The symbols move the nodes like this.
Q406 γ Q458
Q406 θ Q452
Q406 ζ Q996
Q406 ε Q352
Q406 χ Q170
Q659 γ Q698
Q659 θ Q368
Q659 ζ Q800
Q659 ε Q429
Q659 χ Q120
Q213 γ Q406
Q213 θ Q456
Q213 ζ Q443
Q213 ε Q539
Q213 χ Q150
Q229 γ Q58
Q229 θ Q800
Q229 ζ Q803
Q229 ε Q865
Q229 χ Q659
Q994 γ Q787
Q994 θ Q352
Q994 ζ Q323
Q994 ε Q458
Q994 χ Q877
Q132 γ Q868
Q132 θ Q964
Q132 ζ Q243
Q132 ε Q486
Q132 χ Q787
Q458 γ Q776
Q458 θ Q877
Q458 ζ Q994
Q458 ε Q722
Q458 χ Q636
Q558 γ Q191
Q558 θ Q429
Q558 ζ Q865
Q558 ε Q698
Q558 χ Q779
Q984 γ Q150
Q984 θ Q803
Q984 ζ Q698
Q984 ε Q562
Q984 χ Q229
Q636 γ Q72
Q636 θ Q477
Q636 ζ Q877
Q636 ε Q256
Q636 χ Q996
Q170 γ Q636
Q170 θ Q425
Q170 ζ Q452
Q170 ε Q503
Q170 χ Q443
Q996 γ Q994
Q996 θ Q539
Q996 ζ Q477
Q996 ε Q406
Q996 χ Q452
Q429 γ Q984
Q429 θ Q120
Q429 ζ Q659
Q429 ε Q779
Q429 χ Q835
Q503 γ Q256
Q503 θ Q443
Q503 ζ Q170
Q503 ε Q477
Q503 χ Q213
Q264 γ Q503
Q264 θ Q58
Q264 ζ Q150
Q264 ε Q425
Q264 χ Q618
Q456 γ Q452
Q456 θ Q562
Q456 ζ Q191
Q456 ε Q150
Q456 χ Q221
Q486 γ Q699
Q486 θ Q787
Q486 ζ Q132
Q486 ε Q199
Q486 χ Q776
Q120 γ Q803
Q120 θ Q87
Q120 ζ Q368
Q120 ε Q835
Q120 χ Q216
Q539 γ Q352
Q539 θ Q150
Q539 ζ Q213
Q539 ε Q452
Q539 χ Q264
Q722 γ Q291
Q722 θ Q636
Q722 ζ Q458
Q722 ε Q59
Q722 χ Q256
Q787 γ Q497
Q787 θ Q722
Q787 ζ Q964
Q787 ε Q776
Q787 χ Q59
Q243 γ Q216
Q243 θ Q172
Q243 ζ Q291
Q243 ε Q132
Q243 χ Q964
Q221 γ Q425
Q221 θ Q865
Q221 ζ Q562
Q221 ε Q58
Q221 χ Q558
Q865 γ Q618
Q865 θ Q659
Q865 ζ Q229
Q865 ε Q558
Q865 χ Q429
Q964 γ Q199
Q964 θ Q458
Q964 ζ Q172
Q964 ε Q787
Q964 χ Q722
Q443 γ Q996
Q443 θ Q191
Q443 ζ Q425
Q443 ε Q213
Q443 χ Q456
Q58 γ Q443
Q58 θ Q558
Q58 ζ Q221
Q58 ε Q618
Q58 χ Q698
Q256 γ Q172
Q256 θ Q996
Q256 ζ Q636
Q256 ε Q323
Q256 χ Q406
Q352 γ Q722
Q352 θ Q170
Q352 ζ Q406
Q352 ε Q877
Q352 χ Q503
Q172 γ Q486
Q172 θ Q994
Q172 ζ Q72
Q172 ε Q964
Q172 χ Q458
Q477 γ Q323
Q477 θ Q213
Q477 ζ Q503
Q477 ε Q996
Q477 χ Q539
Q800 γ Q558
Q800 θ Q699
Q800 ζ Q76
Q800 ε Q659
Q800 χ Q368
Q76 γ Q865
Q76 θ Q868
Q76 ζ Q835
Q76 ε Q800
Q76 χ Q699
Q291 γ Q87
Q291 θ Q72
Q291 ζ Q776
Q291 ε Q243
Q291 χ Q172
Q699 γ Q429
Q699 θ Q497
Q699 ζ Q868
Q699 ε Q368
Q699 χ Q293
Q877 γ Q59
Q877 θ Q503
Q877 ζ Q352
Q877 ε Q636
Q877 χ Q477
Q323 γ Q964
Q323 θ Q406
Q323 ζ Q256
Q323 ε Q994
Q323 χ Q352
Q803 γ Q221
Q803 θ Q76
Q803 ζ Q779
Q803 ε Q229
Q803 χ Q800
Q779 γ Q562
Q779 θ Q835
Q779 ζ Q429
Q779 ε Q803
Q779 χ Q76
Q150 γ Q170
Q150 θ Q221
Q150 ζ Q456
Q150 ε Q264
Q150 χ Q58
Q191 γ Q539
Q191 θ Q984
Q191 ζ Q618
Q191 ε Q456
Q191 χ Q562
Q368 γ Q779
Q368 θ Q293
Q368 ζ Q699
Q368 ε Q120
Q368 χ Q87
Q776 γ Q293
Q776 θ Q59
Q776 ζ Q787
Q776 ε Q291
Q776 χ Q72
Q618 γ Q213
Q618 θ Q698
Q618 ζ Q58
Q618 ε Q191
Q618 χ Q984
Q868 γ Q659
Q868 θ Q199
Q868 ζ Q216
Q868 ε Q699
Q868 χ Q497
Q698 γ Q456
Q698 θ Q779
Q698 ζ Q558
Q698 ε Q984
Q698 χ Q803
Q452 γ Q877
Q452 θ Q264
Q452 ζ Q539
Q452 ε Q170
Q452 χ Q425
Q59 γ Q243
Q59 θ Q256
Q59 ζ Q722
Q59 ε Q72
Q59 χ Q323
Q425 γ Q477
Q425 θ Q618
Q425 ζ Q264
Q425 ε Q443
Q425 χ Q191
Q72 γ Q132
Q72 θ Q323
Q72 ζ Q59
Q72 ε Q172
Q72 χ Q994
Q199 γ Q368
Q199 θ Q776
Q199 ζ Q486
Q199 ε Q497
Q199 χ Q291
Q293 γ Q835
Q293 θ Q243
Q293 ζ Q497
Q293 ε Q87
Q293 χ Q132
Q562 γ Q264
Q562 θ Q229
Q562 ζ Q984
Q562 ε Q221
Q562 χ Q865
Q87 γ Q76
Q87 θ Q132
Q87 ζ Q293
Q87 ε Q216
Q87 χ Q486
Q216 γ Q800
Q216 θ Q486
Q216 ζ Q87
Q216 ε Q868
Q216 χ Q199
Q835 γ Q229
Q835 θ Q216
Q835 ζ Q120
Q835 ε Q76
Q835 χ Q868
Q497 γ Q120
Q497 θ Q291
Q497 ζ Q199
Q497 ε Q293
Q497 χ Q243

In the rows, 52 stands for zero.

The rows follow the links: the fewer symbols apart two nodes are, the more alike their rows tend to be.

Each row is also shifted at random along 5 hidden directions that mean nothing.

Known rows, each with its node:
[58, 66, 53, 36, 44, 50, 60, 51, 47, 67, 43, 60, 58, 43, 56, 55, 61, 44, 55, 62, 42, 47, 50, 62, 60, 63]: Q76
[41, 44, 42, 75, 61, 33, 43, 54, 54, 55, 55, 40, 44, 69, 45, 64, 49, 49, 58, 49, 40, 44, 50, 52, 40, 53]: Q264
[55, 48, 48, 70, 56, 36, 55, 55, 60, 62, 48, 51, 53, 50, 47, 55, 49, 58, 50, 47, 36, 38, 74, 63, 40, 71]: Q191
[43, 56, 54, 30, 40, 66, 57, 51, 49, 52, 46, 61, 57, 41, 57, 35, 60, 50, 44, 57, 60, 51, 49, 56, 56, 46]: Q497
[64, 40, 55, 68, 56, 51, 47, 48, 54, 38, 60, 42, 44, 59, 51, 52, 40, 63, 47, 43, 58, 55, 62, 42, 42, 49]: Q996
[84, 56, 64, 30, 32, 62, 42, 57, 44, 54, 45, 62, 55, 40, 58, 32, 63, 50, 50, 71, 60, 42, 39, 51, 52, 51]: Q699
[70, 54, 59, 29, 36, 62, 52, 50, 44, 53, 47, 61, 56, 44, 58, 35, 63, 46, 50, 64, 58, 43, 37, 54, 56, 46]: Q216
[59, 28, 48, 77, 63, 44, 50, 56, 67, 42, 53, 53, 59, 57, 39, 47, 41, 56, 50, 39, 53, 36, 58, 56, 45, 44]: Q539
[49, 63, 55, 27, 32, 63, 70, 31, 35, 56, 51, 48, 41, 45, 70, 43, 61, 56, 41, 58, 53, 51, 61, 54, 46, 57]: Q199
[55, 63, 54, 32, 49, 60, 86, 41, 54, 60, 43, 68, 70, 31, 54, 53, 57, 46, 48, 47, 45, 48, 60, 70, 74, 59]: Q868
[56, 32, 48, 73, 58, 43, 45, 47, 51, 39, 61, 38, 41, 72, 47, 54, 44, 53, 52, 46, 53, 42, 46, 45, 37, 38]: Q170
[37, 53, 46, 32, 41, 56, 71, 33, 41, 54, 49, 52, 51, 56, 60, 48, 65, 37, 51, 56, 50, 39, 33, 61, 54, 36]: Q87
[35, 49, 49, 68, 73, 54, 52, 59, 67, 41, 56, 51, 59, 50, 41, 64, 36, 58, 52, 32, 58, 74, 62, 45, 65, 49]: Q406
[21, 54, 49, 39, 46, 63, 50, 45, 43, 44, 57, 46, 43, 56, 60, 41, 56, 53, 43, 54, 64, 62, 45, 43, 47, 36]: Q787
[68, 38, 53, 73, 60, 43, 35, 62, 59, 45, 56, 47, 49, 59, 43, 53, 42, 58, 54, 49, 53, 48, 54, 45, 43, 52]: Q213
[28, 60, 50, 39, 52, 63, 71, 34, 46, 47, 56, 46, 47, 48, 60, 56, 49, 56, 43, 41, 58, 69, 61, 48, 60, 47]: Q964
[49, 43, 54, 60, 59, 59, 51, 51, 57, 36, 59, 47, 50, 53, 50, 51, 39, 62, 46, 39, 63, 64, 61, 41, 52, 44]: Q636
[53, 41, 52, 61, 46, 53, 46, 37, 40, 38, 64, 32, 29, 68, 59, 50, 46, 61, 43, 50, 60, 53, 55, 37, 30, 43]: Q877
[50, 49, 53, 48, 57, 63, 73, 33, 49, 37, 59, 45, 49, 52, 56, 59, 42, 56, 45, 37, 61, 66, 59, 47, 63, 42]: Q722
[5, 66, 40, 36, 35, 43, 49, 48, 39, 76, 45, 49, 38, 54, 64, 42, 72, 45, 46, 68, 41, 41, 51, 59, 31, 59]: Q835

The symbols that take the first to the second take the third to the fourth, perhaps in another order. What is the fourth?
Answer with the node's name.
A [67, 48, 54, 71, 61, 42, 34, 58, 53, 47, 59, 41, 43, 64, 47, 65, 43, 56, 60, 49, 49, 58, 52, 39, 45, 57]
B [38, 48, 52, 69, 60, 50, 42, 61, 59, 46, 57, 47, 47, 51, 48, 51, 39, 68, 45, 40, 55, 65, 74, 42, 44, 60]
C [74, 64, 60, 37, 39, 55, 49, 63, 53, 68, 39, 67, 62, 31, 54, 42, 60, 54, 51, 63, 46, 45, 60, 61, 55, 72]
D Q229

A [64, 71, 56, 30, 37, 53, 59, 43, 36, 66, 46, 51, 46, 48, 64, 59, 63, 45, 56, 66, 42, 52, 46, 54, 55, 64]
B [67, 57, 57, 27, 30, 58, 52, 37, 28, 54, 51, 46, 38, 59, 67, 43, 67, 43, 53, 71, 53, 41, 31, 48, 44, 44]
C [55, 47, 58, 33, 33, 69, 60, 47, 48, 45, 49, 59, 55, 38, 61, 22, 56, 63, 34, 54, 67, 44, 61, 55, 45, 47]
D Q964

A [58, 63, 52, 38, 44, 48, 50, 55, 47, 66, 44, 58, 55, 48, 54, 53, 63, 41, 58, 65, 43, 44, 41, 59, 57, 59]
B [54, 61, 53, 34, 38, 55, 62, 51, 51, 66, 39, 65, 61, 35, 57, 39, 62, 51, 45, 59, 46, 40, 60, 66, 54, 64]
C [44, 53, 51, 34, 51, 65, 81, 35, 52, 46, 49, 59, 63, 45, 54, 51, 55, 43, 49, 44, 55, 52, 45, 62, 71, 38]
D Q291

A [30, 50, 46, 38, 55, 63, 80, 32, 48, 42, 53, 51, 56, 53, 55, 55, 54, 41, 49, 41, 58, 55, 41, 57, 68, 29]
B [60, 54, 57, 31, 45, 68, 50, 47, 43, 42, 54, 55, 54, 50, 57, 44, 56, 46, 52, 57, 66, 59, 33, 44, 63, 34]
C [50, 44, 48, 73, 66, 40, 43, 51, 53, 44, 61, 38, 42, 70, 44, 67, 41, 51, 60, 44, 50, 57, 46, 44, 48, 45]
D Q503

A [75, 40, 51, 71, 47, 37, 61, 39, 49, 55, 54, 40, 39, 60, 55, 53, 47, 61, 48, 49, 38, 30, 73, 58, 27, 66]
B [57, 50, 53, 72, 61, 42, 28, 69, 59, 52, 55, 46, 48, 55, 44, 57, 43, 61, 55, 51, 50, 59, 60, 41, 44, 62]
C [16, 58, 50, 42, 51, 63, 40, 51, 44, 42, 60, 45, 41, 57, 57, 47, 52, 53, 47, 53, 68, 72, 43, 36, 50, 36]
D Q787

A [51, 38, 40, 73, 59, 31, 55, 48, 56, 55, 51, 45, 49, 65, 45, 60, 51, 45, 56, 47, 38, 30, 50, 60, 39, 51]
B [72, 44, 50, 66, 53, 36, 37, 58, 50, 56, 51, 47, 47, 65, 47, 56, 54, 45, 62, 61, 42, 34, 40, 52, 39, 54]
C [70, 59, 53, 53, 51, 42, 51, 58, 53, 66, 44, 56, 58, 49, 49, 60, 57, 44, 61, 60, 38, 42, 47, 60, 56, 66]
D Q779

A [69, 50, 50, 65, 55, 37, 45, 59, 56, 60, 48, 53, 55, 55, 45, 59, 52, 48, 61, 56, 39, 40, 49, 57, 48, 62]
B [85, 51, 55, 67, 54, 36, 58, 44, 49, 59, 53, 43, 46, 59, 51, 70, 46, 52, 60, 50, 35, 42, 61, 56, 47, 69]
C [55, 50, 50, 43, 42, 47, 52, 60, 56, 63, 40, 66, 64, 42, 50, 34, 64, 46, 50, 61, 45, 28, 48, 68, 48, 56]
D Q803

A [60, 64, 53, 41, 44, 48, 61, 53, 51, 69, 41, 61, 59, 41, 54, 53, 61, 46, 54, 59, 38, 42, 54, 65, 57, 68]
B [50, 81, 57, 33, 43, 53, 44, 63, 46, 74, 44, 59, 52, 36, 58, 56, 61, 52, 56, 65, 43, 65, 60, 52, 59, 78]
C [63, 55, 51, 61, 53, 36, 35, 63, 52, 63, 49, 50, 49, 58, 47, 61, 56, 46, 62, 62, 39, 44, 45, 52, 44, 63]
D Q698

A [75, 54, 55, 68, 61, 40, 46, 63, 62, 58, 49, 56, 59, 47, 43, 65, 44, 56, 59, 48, 41, 52, 65, 55, 55, 71]
B [67, 39, 49, 66, 47, 36, 51, 57, 57, 60, 46, 55, 55, 51, 48, 42, 55, 53, 49, 54, 39, 21, 62, 66, 34, 62]
C [52, 47, 49, 73, 61, 41, 44, 64, 64, 55, 51, 53, 54, 50, 43, 54, 43, 62, 51, 44, 45, 50, 71, 53, 44, 67]
D Q456

A [47, 57, 54, 33, 43, 62, 52, 63, 60, 57, 41, 72, 71, 33, 50, 31, 62, 48, 48, 57, 57, 46, 46, 62, 61, 49]
B [49, 54, 55, 31, 43, 66, 55, 52, 48, 49, 49, 61, 57, 43, 55, 39, 60, 48, 47, 57, 64, 54, 40, 52, 60, 40]
C [46, 56, 46, 48, 53, 42, 56, 58, 58, 65, 41, 64, 65, 49, 44, 54, 61, 36, 60, 55, 39, 38, 42, 67, 58, 54]
D Q835

A [53, 40, 50, 75, 63, 43, 62, 55, 69, 49, 52, 54, 60, 46, 44, 52, 39, 64, 45, 33, 47, 46, 82, 58, 47, 63]
B [74, 43, 61, 58, 49, 59, 47, 44, 46, 35, 63, 41, 39, 57, 58, 49, 40, 67, 46, 47, 65, 61, 61, 35, 44, 49]
C [87, 61, 57, 55, 63, 44, 53, 64, 63, 61, 44, 65, 72, 41, 40, 72, 49, 42, 69, 52, 38, 53, 46, 60, 77, 67]
D Q150

A [35, 68, 52, 30, 43, 59, 49, 59, 49, 63, 45, 62, 57, 39, 56, 44, 63, 47, 50, 61, 52, 59, 48, 56, 59, 56]
B [68, 58, 54, 34, 37, 51, 48, 47, 37, 59, 49, 51, 46, 58, 59, 50, 67, 37, 60, 71, 47, 39, 26, 54, 50, 48]
C [56, 33, 55, 60, 49, 61, 58, 46, 57, 34, 57, 51, 51, 50, 52, 34, 42, 67, 37, 40, 66, 48, 69, 48, 42, 44]
D Q722

A [16, 63, 39, 51, 53, 37, 58, 58, 57, 75, 41, 59, 59, 46, 48, 55, 63, 44, 53, 54, 33, 41, 60, 70, 49, 67]
B [43, 66, 51, 39, 40, 48, 37, 62, 46, 69, 44, 58, 51, 48, 56, 44, 67, 46, 54, 69, 45, 47, 44, 56, 45, 62]
C [33, 57, 42, 47, 55, 43, 56, 60, 59, 67, 41, 63, 66, 47, 45, 54, 63, 37, 58, 56, 39, 40, 42, 68, 59, 52]
D Q835

A [62, 54, 54, 32, 33, 55, 54, 47, 42, 60, 45, 57, 51, 47, 60, 37, 66, 45, 48, 67, 50, 35, 42, 59, 46, 50]
B [35, 71, 55, 31, 49, 67, 60, 44, 43, 52, 53, 51, 49, 43, 62, 59, 52, 53, 49, 51, 58, 78, 54, 44, 68, 54]
C [74, 42, 63, 61, 43, 58, 46, 49, 50, 41, 59, 43, 39, 48, 59, 40, 40, 77, 36, 47, 62, 56, 80, 40, 33, 63]
D Q425

A [61, 54, 48, 66, 59, 33, 40, 55, 50, 60, 53, 44, 46, 66, 47, 69, 52, 42, 66, 57, 38, 45, 41, 52, 47, 57]
B [73, 44, 49, 57, 47, 38, 53, 51, 50, 61, 46, 53, 54, 58, 49, 50, 60, 41, 58, 60, 38, 24, 42, 65, 43, 54]
C [43, 68, 50, 68, 66, 38, 36, 66, 57, 64, 53, 47, 48, 52, 46, 75, 43, 57, 61, 49, 38, 72, 67, 46, 55, 77]
D Q221

